Moves between elements:
kor ge tar
kor ro nar
kor pe rus
fub ge sen
fub ro zuf
fub pe noz
dul ge lup
dul ro tad
dul pe fos
zuf ge kor
zuf ro tar
zuf pe zib
rit ge ren
rit ro zup
rit pe dek
fos ge kol
fos ro rin
fos pe sof
kup ge bet
kup ro bik
kup pe ruv
tad ge les
tad ro vam
tad pe vam
lok ge dek
lok ro lup
lok pe zuz
nuv ge fid
nuv ro baf
nuv pe zuz
lat ge niv
lat ro kip
lat pe tar
did ge biv
did ro tur
did pe fup
mal ge zug
mal ro mol
mal pe mub
neb ge zaf
neb ro zat
neb pe lam
zal ge fup
zal ro mel
zal pe tun
des ge dez
des ro tov
des pe rop
zat ge doz
zat ro guf
zat pe gal
pib ge zif
pib ro nuv
pib pe tov
mel ge rus
mel ro tal
mel pe pum
riv ge des
riv ro luk
riv pe luk
ruz ge niv
ruz ro did
ruz pe kos
mol ge des
mol ro zir
mol pe bik
nis ge tuk
nis ro sif
nis pe tak
dev ge lam
dev ro kos
dev pe zug
nem ge zuz
nem ro guz
nem pe bas
kos ge kip
kos ro rik
kos pe doz
duf ge rit
duf ro som
duf pe lok
gos ge sof
gos ro les
gos pe gef
rik ge zat
rik ro ker
rik pe vek
bet ge mal
bet ro gil
bet pe dof
bop ge zuf
bop ro bam
bop pe fup
niv ge dev
niv ro gal
niv pe neb
tar ge zal
tar ro neb
tar pe kip
gev ge fos
gev ro gef
gev pe gos
kol ge daf
kol ro gos
kol pe gev
zem ge dud
zem ro fen
zem pe zes
dez ge nub
dez ro rik
dez pe riv
buk ge lat
buk ro rus
buk pe rus
fer ge zok
fer ro dak
fer pe pib
baf ge nem
baf ro boz
baf pe dud
ves ge gov
ves ro ruk
ves pe lel
fis ge loz
fis ro gis
fis pe paz
ruv ge tam
ruv ro dez
ruv pe zik
paz ge dur
paz ro vek
paz pe gis
vep ge pes
vep ro siz
vep pe zib
som ge zup
som ro nis
som pe lup
lam ge geb
lam ro gug
lam pe niv
ker ge mub
ker ro mal
ker pe nif
fup ge geb
fup ro vep
fup pe tur
bas ge tad
bas ro daf
bas pe guz
zin ge zes
zin ro did
zin pe mav
zug ge sop
zug ro dof
zug pe bet
les ge saz
les ro zif
les pe sem
gug ge bik
gug ro zat
gug pe zit
vam ge sif
vam ro zif
vam pe saf
daf ge boz
daf ro sof
daf pe mog
mog ge ren
mog ro bas
mog pe nem
gil ge mol
gil ro ruv
gil pe ren
zes ge bas
zes ro biv
zes pe sof
doz ge zit
doz ro vek
doz pe rik
sof ge gev
sof ro saz
sof pe rin
gef ge tak
gef ro sem
gef pe gef
saf ge dez
saf ro gev
saf pe daf
sif ge tad
sif ro fer
sif pe zef
boz ge guz
boz ro pib
boz pe kol
ren ge mol
ren ro lok
ren pe duf
luk ge rop
luk ro tak
luk pe zof
siz ge pum
siz ro kor
siz pe loz
zaf ge sen
zaf ro buk
zaf pe kip
tet ge mel
tet ro ker
tet pe siz
sen ge riz
sen ro siz
sen pe ruk
gal ge rik
gal ro dez
gal pe mub
zef ge nis
zef ro bik
zef pe riv
geb ge buk
geb ro pes
geb pe zal
fol ge rop
fol ro pib
fol pe fer
gov ge rok
gov ro fub
gov pe did
pum ge nar
pum ro fis
pum pe tal
biv ge mav
biv ro zal
biv pe geb
zof ge tov
zof ro ren
zof pe sop
rop ge riv
rop ro fir
rop pe tov
dof ge zit
dof ro dev
dof pe gil
bik ge kup
bik ro tuk
bik pe zir
zuz ge mog
zuz ro dud
zuz pe baf
tak ge zef
tak ro fol
tak pe sif
dek ge duf
dek ro tam
dek pe zup
zir ge guf
zir ro nub
zir pe fol
mav ge fen
mav ro guz
mav pe gef
rin ge gos
rin ro lom
rin pe saz
ruk ge zem
ruk ro bop
ruk pe pes
guz ge dud
guz ro boz
guz pe daf
vek ge ren
vek ro nif
vek pe ker
zib ge bop
zib ro zin
zib pe tun
nif ge med
nif ro kup
nif pe mal
tuk ge ruv
tuk ro des
tuk pe nub
gis ge zaf
gis ro tar
gis pe lat
zik ge tuk
zik ro riv
zik pe mub
tur ge zal
tur ro tet
tur pe zes
loz ge tal
loz ro zaf
loz pe dur
guf ge bik
guf ro zik
guf pe ruv
zit ge kos
zit ro gal
zit pe zat
sem ge gev
sem ro ves
sem pe tet
fid ge dak
fid ro ruk
fid pe mog
dak ge zif
dak ro ruk
dak pe nuv
lup ge tam
lup ro tak
lup pe nis
dud ge zuz
dud ro kol
dud pe boz
bam ge noz
bam ro zem
bam pe bop
dur ge fis
dur ro mal
dur pe zaf
zif ge fer
zif ro ros
zif pe zef
lun ge gis
lun ro siz
lun pe buk
lom ge les
lom ro gov
lom pe lel
riz ge ves
riz ro paz
riz pe noz
lel ge sem
lel ro riz
lel pe gov
tam ge som
tam ro nif
tam pe dul
tal ge lam
tal ro tet
tal pe fis
rus ge mal
rus ro kor
rus pe nar
nar ge neb
nar ro ruz
nar pe dev
zok ge fol
zok ro saf
zok pe zif
zup ge dak
zup ro zok
zup pe tam
nub ge gug
nub ro rop
nub pe des
fen ge zin
fen ro geb
fen pe biv
rok ge siz
rok ro gev
rok pe ves
noz ge ruk
noz ro zib
noz pe zuf
mub ge vek
mub ro zug
mub pe med
fir ge zof
fir ro rit
fir pe ros
tov ge luk
tov ro ros
tov pe fer
ros ge lup
ros ro dek
ros pe nuv
saz ge gef
saz ro lel
saz pe fup
sop ge zug
sop ro duf
sop pe guf
pes ge tur
pes ro pum
pes pe mel
tun ge zem
tun ro mav
tun pe zin
kip ge kor
kip ro lam
kip pe neb
med ge zik
med ro bet
med pe zug

The rows follow the links: the fewer symbols apart two elements are, the more alike their rows tend to be.

Known rows, each with its element:
[-7, -52, -87, 62, 158, 53, 65, -117, -79, -102, 36, 187, -41, 172, -232, -49, -25, 175, 0, 65, 97, 19, 34, -39, 6, 62, -58, -113, -152, 44, -132, 34, 157, 244, 209, 119, -178, -16, -57, -70, -194]: sif
[-21, -81, -201, -139, 102, -140, -127, -1, 6, 142, -20, 211, 10, -16, 69, 159, 20, -140, 210, -83, -100, 6, 220, 16, 241, -221, -55, 44, 199, 58, 63, 3, 53, -102, -144, -16, -28, -27, -106, 91, 37]: tet
[27, 113, -57, -75, 0, 48, -6, 107, 30, -210, 160, -95, -104, 30, -250, 32, -1, -46, 132, -227, -122, -50, -47, -8, -174, 29, -193, -279, -24, 26, -55, 51, 32, 106, -70, -57, 140, 44, -179, -116, -34]: bas
[-32, -26, 165, 178, -66, -128, -40, 64, -8, 153, -10, -91, -95, 133, -149, -37, 69, -154, -84, 176, 23, -52, -8, 165, -134, 102, -199, 64, 18, -221, 29, 163, -36, -64, 124, -36, 73, 230, 198, 72, 45]: dof
[10, 10, 70, -42, 68, 51, 56, -83, -88, -14, -200, -205, 57, -161, 300, -128, 68, -96, -220, -38, 143, -113, -116, -27, -128, 184, 89, 93, -123, 229, -50, -120, -83, 47, 27, 38, 105, -80, 15, 0, -25]: fir
[15, -80, 105, -190, -85, -13, 8, -50, 123, 35, 28, 89, 42, -27, 168, -58, -134, 224, 123, -9, -118, 133, -20, -113, 183, -31, 111, 30, 238, -143, 246, 67, -75, -73, -155, -29, -187, -125, -48, 78, 117]: sen
[92, 68, 178, -119, -66, 56, 83, -74, 64, -219, 122, -85, -52, 7, -36, -221, -89, 228, -9, -134, -73, 30, -143, -167, -94, 231, -66, -220, 18, -79, 103, 126, -95, 99, -24, 3, -5, -114, -143, -91, 5]: fid
[18, -131, 108, 49, 104, -134, -114, 2, -103, 173, -89, -42, -192, 4, -138, -129, 116, -116, 19, 165, -70, -55, 42, 78, -63, 59, -266, 7, -48, -161, -51, 74, 106, 69, 126, -28, 16, 216, 16, 179, -230]: kup
[21, -84, 126, 74, 65, -95, -101, 54, -118, 124, -115, -151, -146, -51, -24, -105, 108, -78, -119, 226, 37, -71, -106, 53, -194, 57, -177, 88, -73, -141, -69, -33, 63, 2, 152, -1, 82, 224, 88, 206, -227]: guf
[94, 71, 167, 22, -58, 26, 32, -23, 154, 23, 112, -35, -14, -203, -3, -174, 18, 273, 27, 86, -198, 176, 9, -137, 261, -103, 61, -3, 19, -325, 4, -39, -80, -104, -24, -21, -42, -48, 2, -61, 45]: bop
[92, 171, -11, 84, 9, -34, -29, 37, 75, 13, 81, -36, -36, -263, -69, -40, 154, 35, 56, 19, -179, 92, 126, -46, 262, -261, 2, 9, -59, -183, -200, -153, -21, -163, -13, -30, 146, 29, -15, -123, 5]: tun
[-43, -16, 73, 90, 163, 73, 151, -167, 9, -18, -154, 39, 111, 96, 12, -138, 59, -140, -157, -26, 110, -92, 107, 88, 48, 231, -18, 45, -201, 184, -91, 72, -48, 234, 168, 87, -58, -82, 21, -198, 68]: som
[89, 178, -47, 125, 25, -29, -5, 78, 53, 23, 89, -47, -6, -288, -70, -13, 157, 3, 50, 17, -172, 69, 130, -15, 251, -252, 5, 11, -75, -161, -195, -193, -16, -158, -23, -38, 166, 31, -6, -139, 4]: zin
[32, 136, -29, -117, -51, 15, -18, 153, -6, -220, 149, -166, -102, -47, -131, 20, 6, -54, 107, -237, -137, -78, -85, -16, -205, 29, -146, -253, 28, 15, -18, 22, -20, 38, -130, -96, 225, 33, -162, -78, -29]: guz
[-28, -127, 129, 70, 106, -135, -71, -54, -23, 175, -80, 1, -153, 148, -193, -94, 69, -188, 38, 130, -70, -66, 134, 142, -7, 122, -300, -7, 12, -145, 19, 167, 51, 89, 112, -15, -20, 184, 20, 82, -81]: nif
[13, -102, 25, 3, 104, -77, -102, -13, -162, 94, -99, -97, -137, -83, 12, -107, 89, 7, -113, 193, 48, -54, -125, -5, -136, 49, -151, 66, -107, -19, -152, -101, 104, 70, 163, 43, 30, 161, 39, 210, -359]: tuk
[91, 10, 202, -28, -109, 26, 45, -10, 185, 15, 87, -3, -9, -147, 53, -133, -49, 304, 31, 69, -194, 192, -51, -134, 193, -40, 88, 4, 74, -306, 131, 2, -101, -71, -56, -25, -118, -54, -6, -13, 83]: noz
[-51, 178, -133, 237, -184, -16, 91, 62, 26, -43, 127, 25, 131, 76, -24, 174, -49, 83, -94, 65, 190, 37, -27, 31, 2, -127, 188, 65, 28, -37, -27, 30, -122, -223, 15, -16, 75, -43, 252, -113, 256]: ruz
[42, 91, 52, -149, -107, 26, 16, 77, 18, -218, 120, -168, -88, -10, -51, -56, -40, -30, 38, -243, -101, -87, -142, -62, -257, 171, -148, -253, 36, 56, 61, 72, -59, 41, -116, -69, 178, -33, -164, -49, 10]: baf
[-38, 57, -190, -60, -130, -138, 14, -27, 69, -31, 83, 230, 120, 88, 103, 123, -96, 153, 27, -34, 99, 93, 83, -70, 154, -116, 116, -2, 224, 8, 62, 82, -118, -222, -103, 23, -39, -164, 66, 4, 208]: kor
[36, 174, -130, 127, 48, -68, -12, 77, 23, 34, 56, -17, 9, -236, -43, 62, 172, -67, 63, -11, -108, 27, 162, 3, 251, -282, -12, 32, -58, -60, -216, -195, -4, -146, -26, -21, 189, 18, -11, -150, 10]: biv
[18, -55, -3, -72, 89, 9, -41, -10, -151, -19, -153, -164, -32, -185, 215, -81, 55, 33, -167, 68, 111, -77, -219, -99, -179, 50, 55, 89, -118, 164, -104, -206, 51, 19, 74, 53, 78, 22, 2, 144, -278]: luk
[-50, 78, 89, 238, -200, -2, 53, 87, -17, -7, 96, -99, -19, 135, -114, 59, -23, 77, -167, 200, 191, 13, -161, 72, -212, 58, 25, 52, -4, -170, 15, 88, -48, -140, 116, -45, 34, 135, 288, 26, 92]: gal

Each walk starts at a row. The symbols on each line, taken left to right, move it on to the next element.
Each answer is a row, close to the row of the element it stands for.
new walk
[-35, -6, 54, 106, 168, 93, 142, -174, -29, -42, -131, 58, 64, 120, -64, -122, 39, -95, -136, -40, 123, -77, 99, 60, 39, 183, 1, 4, -230, 210, -122, 53, 7, 245, 177, 97, -78, -79, -20, -187, 6]
ro ge ro ro ge ro
[1, -59, 42, 62, -11, -8, -57, 68, -136, 13, -46, -161, -104, -49, 26, -31, 26, 68, -147, 231, 127, -40, -248, -7, -285, 60, -1, 81, -82, -56, -69, -116, 67, -28, 134, 13, 60, 174, 136, 197, -254]
ge ro pe pe ge ro ge ge
[31, -65, 20, -19, 36, -41, -88, 85, -161, 13, -104, -178, -96, -151, 126, -56, 68, 63, -146, 185, 103, -40, -237, -56, -223, 7, 1, 92, -55, 9, -78, -164, 49, -44, 107, 24, 108, 122, 65, 191, -279]
new walk
[37, 78, -25, -144, -60, 42, -4, 128, -8, -217, 128, -167, -78, -5, -110, 32, -43, -58, 89, -229, -127, -79, -140, -51, -269, 75, -129, -264, 30, 72, 48, 36, -2, 69, -140, -79, 166, 2, -176, -41, -31]
ro pe ge ge ro ge ro ro ge
[-60, 33, 126, 41, 98, 48, 152, -140, 9, 8, -189, -88, 127, 16, 132, -148, 60, -219, -199, -80, 128, -127, 48, 59, 14, 249, 21, 63, -166, 221, -22, 47, -132, 159, 64, 49, 40, -113, 15, -198, 159]
ro ro ge pe pe ge pe ge
[-56, -93, 179, 111, -56, -128, -35, 21, 10, 138, -12, -22, -79, 215, -116, -38, 9, -139, -55, 153, 21, -41, 13, 150, -111, 152, -218, 33, 88, -184, 130, 240, -46, -17, 88, -47, -18, 173, 157, 81, 86]
new walk
[39, -54, 7, -55, 95, 22, 0, -59, -140, -77, -132, -159, -22, -158, 229, -138, 32, 95, -158, 36, 139, -69, -221, -111, -210, 118, 53, 46, -123, 196, -78, -157, 38, 85, 73, 57, 50, -37, -29, 85, -232]
ro ge pe ge ge pe
[29, -135, 104, 17, 109, -138, -108, 52, -140, 137, -120, -125, -164, -55, -37, -96, 127, -85, -44, 194, -44, -50, -66, 56, -125, 53, -229, 45, -38, -126, -51, -16, 110, 29, 129, -14, 57, 233, 26, 210, -294]
ro ro ro ge ro ge ro
[18, -136, 62, 72, 125, -107, -95, 20, -156, 111, -88, -101, -176, -23, -70, -112, 99, -29, -69, 218, 2, -44, -77, 17, -129, 37, -193, 34, -55, -129, -88, -31, 109, 51, 188, 30, 44, 183, 43, 196, -320]
new walk
[-74, -48, -13, 121, 162, 144, 97, -95, 1, -48, -52, 140, 61, 222, -176, 21, -16, -98, 11, -58, 83, -37, 121, 134, 48, 133, -4, -40, -207, 150, -67, 82, 74, 310, 145, 64, -141, -7, -53, -169, 11]
ro ge pe pe ro ge ro
[-30, -78, 160, 92, 42, -151, -76, -4, -42, 190, -101, -99, -131, 91, -107, -66, 91, -236, -36, 153, -74, -91, 80, 161, -50, 113, -278, 64, 12, -170, 33, 150, -19, 8, 87, -55, 48, 219, 87, 100, -28]
ro ro ro ge ro ge ro
[66, 61, -177, -66, 59, -175, -75, -10, 40, 70, 31, 141, 8, -177, 68, 39, 83, 11, 139, -51, -124, 81, 235, -75, 360, -302, -36, 31, 110, -13, -103, -97, -13, -159, -104, -4, 69, -81, -68, -29, 18]
new walk
[35, -94, 54, -7, 86, -87, -97, 10, -170, 79, -112, -123, -163, -95, 29, -130, 90, 34, -98, 197, 15, -38, -143, -28, -202, 66, -118, 36, -72, -37, -97, -114, 106, 21, 121, 12, 56, 154, 19, 231, -347]
pe ro ge pe ro ge pe
[8, -121, 124, 46, 108, -108, -88, -4, -106, 146, -131, -115, -152, -24, -32, -133, 115, -139, -75, 206, -7, -66, -35, 70, -113, 104, -228, 47, -111, -97, -72, -39, 88, 74, 162, 14, 50, 204, 52, 162, -262]
pe pe pe ro ge ro ro pe
[33, -92, -70, 0, 120, 50, 18, -90, -133, -136, -38, 31, -35, -14, 23, -125, 1, 227, -138, 79, 117, -30, -185, -126, -135, 117, 15, -82, -156, 99, -154, -67, 105, 176, 173, 110, -73, -31, -69, 79, -326]
new walk
[-27, 39, -30, -104, -63, 207, -37, 196, 14, -119, 72, -119, 16, 73, -104, 220, -79, -184, 149, -222, -99, -76, -85, 112, -232, -11, 35, -83, -6, 135, 104, -46, 116, 145, -152, -101, 66, 56, -148, -42, 55]
pe ro ro ro ro pe pe ge
[-34, 13, -275, -67, -27, -209, -58, -48, -31, 19, 50, 265, 66, 114, 77, 149, -46, 10, 84, -77, 81, 1, 170, -44, 178, -159, 8, -4, 255, 112, 29, 108, -78, -232, -101, 30, -5, -150, 24, 52, 150]
ge ro pe pe ge pe ge
[-56, -22, 115, 126, 164, 48, 107, -155, 7, 24, -166, 29, 65, 138, -43, -129, 63, -188, -119, -21, 72, -101, 131, 122, 49, 209, -87, 43, -201, 124, -83, 124, -20, 245, 164, 74, -62, -25, 4, -162, 61]
new walk
[92, 177, -93, 119, 43, -48, -10, 90, 21, 14, 78, -67, -5, -272, -66, 10, 173, -23, 68, -5, -133, 49, 135, -14, 229, -263, -31, -1, -89, -101, -223, -155, -11, -141, -30, -17, 214, 43, -12, -141, -16]
ro pe pe ge ro ro ge ge
[-58, 61, -208, -6, -131, -104, 48, -33, -2, -54, 100, 197, 123, 176, 72, 145, -116, 92, -9, -62, 175, 30, 32, -61, 35, -89, 145, 9, 217, 126, 59, 133, -108, -230, -71, 27, -26, -180, 99, -3, 210]
ro pe pe pe pe ge ro ro pe pe
[-95, 100, -62, 238, -193, -100, 73, 55, 15, -19, 99, 21, 89, 187, -77, 131, -36, -28, -123, 129, 204, 8, -27, 114, -101, 15, 47, 45, 47, -95, 10, 136, -119, -187, 76, -35, 57, 31, 294, -28, 256]
new walk
[-65, -47, -25, -3, -23, 282, -25, 142, 80, 57, -31, -20, 119, 7, 11, 264, -65, -158, 171, -47, -69, 22, 1, 141, 17, -177, 258, 154, -70, 43, 126, -156, 149, 78, -125, -46, -121, 51, -48, -41, 112]
ge ge pe ge pe ge ro pe
[50, -10, -3, -89, 63, 88, 44, -75, -91, -215, 45, -34, -64, 10, -34, -120, -66, 247, -87, -60, 99, -23, -214, -144, -222, 182, -35, -179, -78, 147, -71, 7, 40, 194, 94, 63, -45, -55, -130, 1, -250]
pe ge pe ge ro ge ro ro pe
[31, -62, -54, 11, 101, 99, 73, -131, -112, -167, 11, 87, -29, 87, -115, -152, -72, 274, -85, 33, 106, 14, -113, -135, -92, 171, -6, -135, -148, 101, -121, 14, 68, 224, 180, 105, -135, -61, -84, -9, -246]
new walk
[-19, -86, -263, -203, 59, -214, -118, -50, -31, 67, -7, 254, 28, 72, 116, 129, -35, -81, 158, -90, -10, -19, 183, -27, 182, -132, -59, -27, 240, 147, 37, 46, 5, -135, -146, 5, -39, -96, -95, 125, 33]
ro pe ge pe ge pe
[-44, 126, -125, 186, -203, -43, 97, 36, 19, -68, 111, 63, 114, 147, -14, 160, -66, 93, -109, 48, 225, 20, -48, 21, -94, -27, 160, 36, 63, 3, -7, 90, -124, -224, 24, 12, 50, -60, 253, -60, 236]
pe pe ge ro pe pe ro ge pe
[-20, -142, -150, -233, 44, -205, -130, -88, -26, 79, -15, 213, -35, 158, 95, 62, -91, -52, 173, -76, -40, -8, 166, -24, 75, -30, -107, -40, 261, 92, 140, 150, 29, -65, -125, 2, -74, -119, -123, 158, 3]
new walk
[17, -113, 160, -170, -114, 90, -8, -9, 156, 78, 14, 17, 46, -31, 157, -13, -132, 168, 91, -4, -149, 142, -29, -69, 114, 2, 157, 57, 173, -163, 294, 20, -45, -26, -159, -71, -189, -76, -57, 123, 107]
pe ge ge pe pe pe
[-94, -56, -20, -24, -27, 287, -16, 145, 54, 34, -30, -47, 119, 40, -11, 280, -91, -201, 151, -82, -40, 10, -28, 180, -61, -138, 217, 123, -65, 111, 145, -126, 152, 126, -143, -48, -80, 49, -42, -20, 109]
ge ge ro ro ge ge ro ro
[-62, -110, 38, -81, -38, 254, -23, 107, 76, 78, -49, 22, 97, 51, 68, 221, -118, -77, 179, -49, -108, 56, -3, 93, 34, -117, 239, 111, 36, 56, 235, -112, 134, 122, -174, -56, -183, 30, -60, 40, 99]
